Below are the code and all the weights of a small trained network. Each question names an input and a target symbol and asks about switching units off, where a switched-off unit gives its printed mean instead of its output.

import numpy as np


def w(rows, s, z=0):
    codes = np.array(rows[::2]) - 128.0
    scale = np.full(codes.shape[1], s)
    scale[-1] = z or s
    return codes * scale


def f(y):
    return np.maximum(y, 0)


def softmax(a):
    e = np.exp(a - a.max(-1, keepdims=True))
    return e / e.sum(-1, keepdims=True)


def log_softmax(a):
    a = a - a.max(-1, keepdims=True)
    return a - np.log(np.exp(a).sum(-1, keepdims=True))


def net(x, mask):
    ids = ['αβγδεζηθλμξπστφψ'.index(c) for c in x.split()]
    T = len(ids)
    res = E[ids] + P[:T]
    u = 0
    for l in range(2):
        q, k, v = (res @ M[l].T for M in (Q, K, V))
        z = softmax(np.where(np.tri(T) > 0, q @ k.T / 2**0.5, -1e9)) @ v
        res = res + np.where(mask[u], z, O[l][:, -1]) @ O[l][:, :-1]
        u += 1
        y = f(res @ A[l][:, :-1].T + A[l][:, -1])
        res = res + np.where(mask[u : u + 8], y, B[l][:, -1]) @ B[l][:, :-1]
        u += 8
    return log_softmax(res[-1] @ U[:, :-1].T + U[:, -1])


Q, K, V, O, A, B = {}, {}, {}, {}, {}, {}
E = w([
[133,134,142,156],'α',
[138,108,126,107],'β',
[132,65,85,177],'γ',
[139,7,112,176],'δ',
[171,185,233,178],'ε',
[98,116,111,113],'ζ',
[120,166,143,199],'η',
[91,106,96,161],'θ',
[142,21,111,110],'λ',
[194,127,83,185],'μ',
[150,102,126,150],'ξ',
[150,76,116,58],'π',
[70,53,117,165],'σ',
[112,148,126,152],'τ',
[184,145,103,116],'φ',
[102,182,109,175],'ψ',
],0.019)
P = w([
[148,195,103,158],'0',
[89,101,131,141],'1',
[240,77,166,116],'2',
[88,114,140,150],'3',
[248,90,170,135],'4',
[85,118,144,154],'5',
],0.018)
Q[0] = w([
[115,87,83,246],'0.h0',
[221,123,152,121],'0.h0',
],0.011)
K[0] = w([
[105,160,6,122],'0.h0',
[210,255,93,153],'0.h0',
],0.005)
V[0] = w([
[173,107,1,69],'0.h0',
[100,187,47,104],'0.h0',
],0.0094)
O[0] = w([
[34,104,238,207,1],'0.h0',
[124,254,163,251,110],'0.h0',
],0.007,0.00067)
A[0] = w([
[128,111,8,158,117],'0.n0',
[178,142,173,167,80],'0.n1',
[47,56,77,167,36],'0.n2',
[134,138,180,165,68],'0.n3',
[58,222,107,111,54],'0.n4',
[44,144,71,96,204],'0.n5',
[165,113,141,157,3],'0.n6',
[165,202,165,136,32],'0.n7',
],0.013,0.0054)
B[0] = w([
[132,203,165,157,238],'0.n0',
[111,46,192,87,254],'0.n1',
[158,144,29,135,253],'0.n2',
[98,121,176,117,184],'0.n3',
[36,181,131,114,173],'0.n4',
[3,86,125,168,199],'0.n5',
[105,107,56,84,182],'0.n6',
[117,166,93,87,190],'0.n7',
],0.011,0.0059)
Q[1] = w([
[91,136,255,87],'1.h0',
[231,34,163,118],'1.h0',
],0.0082)
K[1] = w([
[138,159,221,111],'1.h0',
[176,253,130,124],'1.h0',
],0.0056)
V[1] = w([
[249,96,114,213],'1.h0',
[139,107,222,1],'1.h0',
],0.0058)
O[1] = w([
[198,255,189,141,63],'1.h0',
[109,134,155,71,1],'1.h0',
],0.0095,0.0078)
A[1] = w([
[111,44,82,178,165],'1.n0',
[117,128,192,249,125],'1.n1',
[68,228,112,131,11],'1.n2',
[39,215,73,93,108],'1.n3',
[252,162,185,240,165],'1.n4',
[207,70,156,111,138],'1.n5',
[52,50,104,94,159],'1.n6',
[90,255,125,181,146],'1.n7',
],0.0099,0.012)
B[1] = w([
[141,166,109,105,254],'1.n0',
[126,43,184,144,182],'1.n1',
[124,31,6,71,144],'1.n2',
[185,145,151,138,174],'1.n3',
[162,97,108,71,202],'1.n4',
[78,159,128,207,185],'1.n5',
[107,168,137,101,233],'1.n6',
[90,151,150,164,190],'1.n7',
],0.014,0.02)
U = w([
[160,107,126,118,225],'α',
[121,187,126,99,111],'β',
[173,73,179,130,147],'γ',
[108,122,230,173,78],'δ',
[104,170,233,58,73],'ε',
[144,167,84,159,83],'ζ',
[122,212,198,173,150],'η',
[87,54,93,4,15],'θ',
[112,145,134,77,194],'λ',
[156,125,162,108,254],'μ',
[68,90,109,151,60],'ξ',
[219,105,103,108,67],'π',
[109,122,176,123,202],'σ',
[163,102,87,203,76],'τ',
[213,191,104,91,165],'φ',
[149,210,146,217,82],'ψ',
],0.015,0.0088)

Each question gives the input, a string of symbols that net reads in full, and the target symbol t.
The units are the heads (2 rows each of Q, K, V and O) and the neurons (one row each of A and B). Each row of codes is followed by its name. A weight is (code - 128) times the scale printed after its matrix; where a second scale follows, it is the last column's (O, A, B and U).
mask holds one flag per unit, layer by layer, with each layer's heads first. A switched-off unit (its flag False) gives its mean, the last column of its rows in O or B, instead of its output. The means were averaged over made-up inputs and are rounded, as every weight is.
A unit's drop is (log p(t) with every unit on - log p(t) with that unit switched off) / (log p(t) with every unit on - log p(t) with every unit switched off).
The circuit of an input: a set's keep is (log p(t) with only the set's units on - log p(t) with every unit switched off) / (log p(t) with every unit on - log p(t) with every unit switched off). Starting from the 12 units with the biggest drops (on a tie, the unit counted first), units are removed one at a time, each time the one whose removal leaves the highest keep (on an exact tie, the one counted first), for as long as the keep stays at least 0.8.
circuit, biggest first: the units of the circuit, biggest drop first
most important unit: the unit with the biggest drop
top k neurons: the k neurons with the biggest drops, biggest first
k most important neurons of layer l: the k neurons of layer l with the biggest drops, biggest first
input ε π ξ, target φ: top 2 neurons => (1.n1, 0.n0)
input δ λ γ, target π: circuit, biggest first => (1.h0, 1.n4, 1.n6)
input μ ψ π β ξ, target δ: circuit, biggest first => (0.h0, 0.n1, 1.n5)
input σ α μ θ λ, target τ: 2 most important neurons of layer 1 => (1.n5, 1.n7)
input φ τ θ μ β, target ε: most important unit => 0.h0
input ψ α σ, target θ: circuit, biggest first => (1.h0, 0.n4)
input μ θ ε μ ε, target δ: top 3 neurons => (0.n1, 1.n5, 1.n0)
input δ β β, target π: top 3 neurons => (1.n4, 0.n0, 0.n1)
input μ μ ε, target δ: circuit, biggest first => (1.n5, 0.n1)
input μ η η, target δ: 2 most important neurons of layer 0 => (0.n1, 0.n3)
input μ λ δ, target δ: circuit, biggest first => (0.h0, 1.n5)
input γ ζ σ φ φ, target γ: 2 most important neurons of layer 1 => (1.n4, 1.n0)
input ε ε γ, target φ: circuit, biggest first => (0.h0, 0.n0)
input ε α η π θ, target φ: circuit, biggest first => (0.h0, 1.h0)
input τ μ γ θ λ ψ, target ξ: circuit, biggest first => (1.n2, 1.n7, 0.n4)
input δ γ φ γ σ, target π: most important unit => 1.h0
input ε θ μ γ ψ, target φ: 2 most important neurons of layer 0 => (0.n0, 0.n5)
input μ ψ ψ, target δ: circuit, biggest first => (0.h0, 0.n2, 1.n0)
input π σ θ ε μ ψ, target ξ: top 2 neurons => (1.n2, 0.n5)
input ζ β μ θ η δ, target π: top 3 neurons => (0.n2, 1.n4, 1.n5)
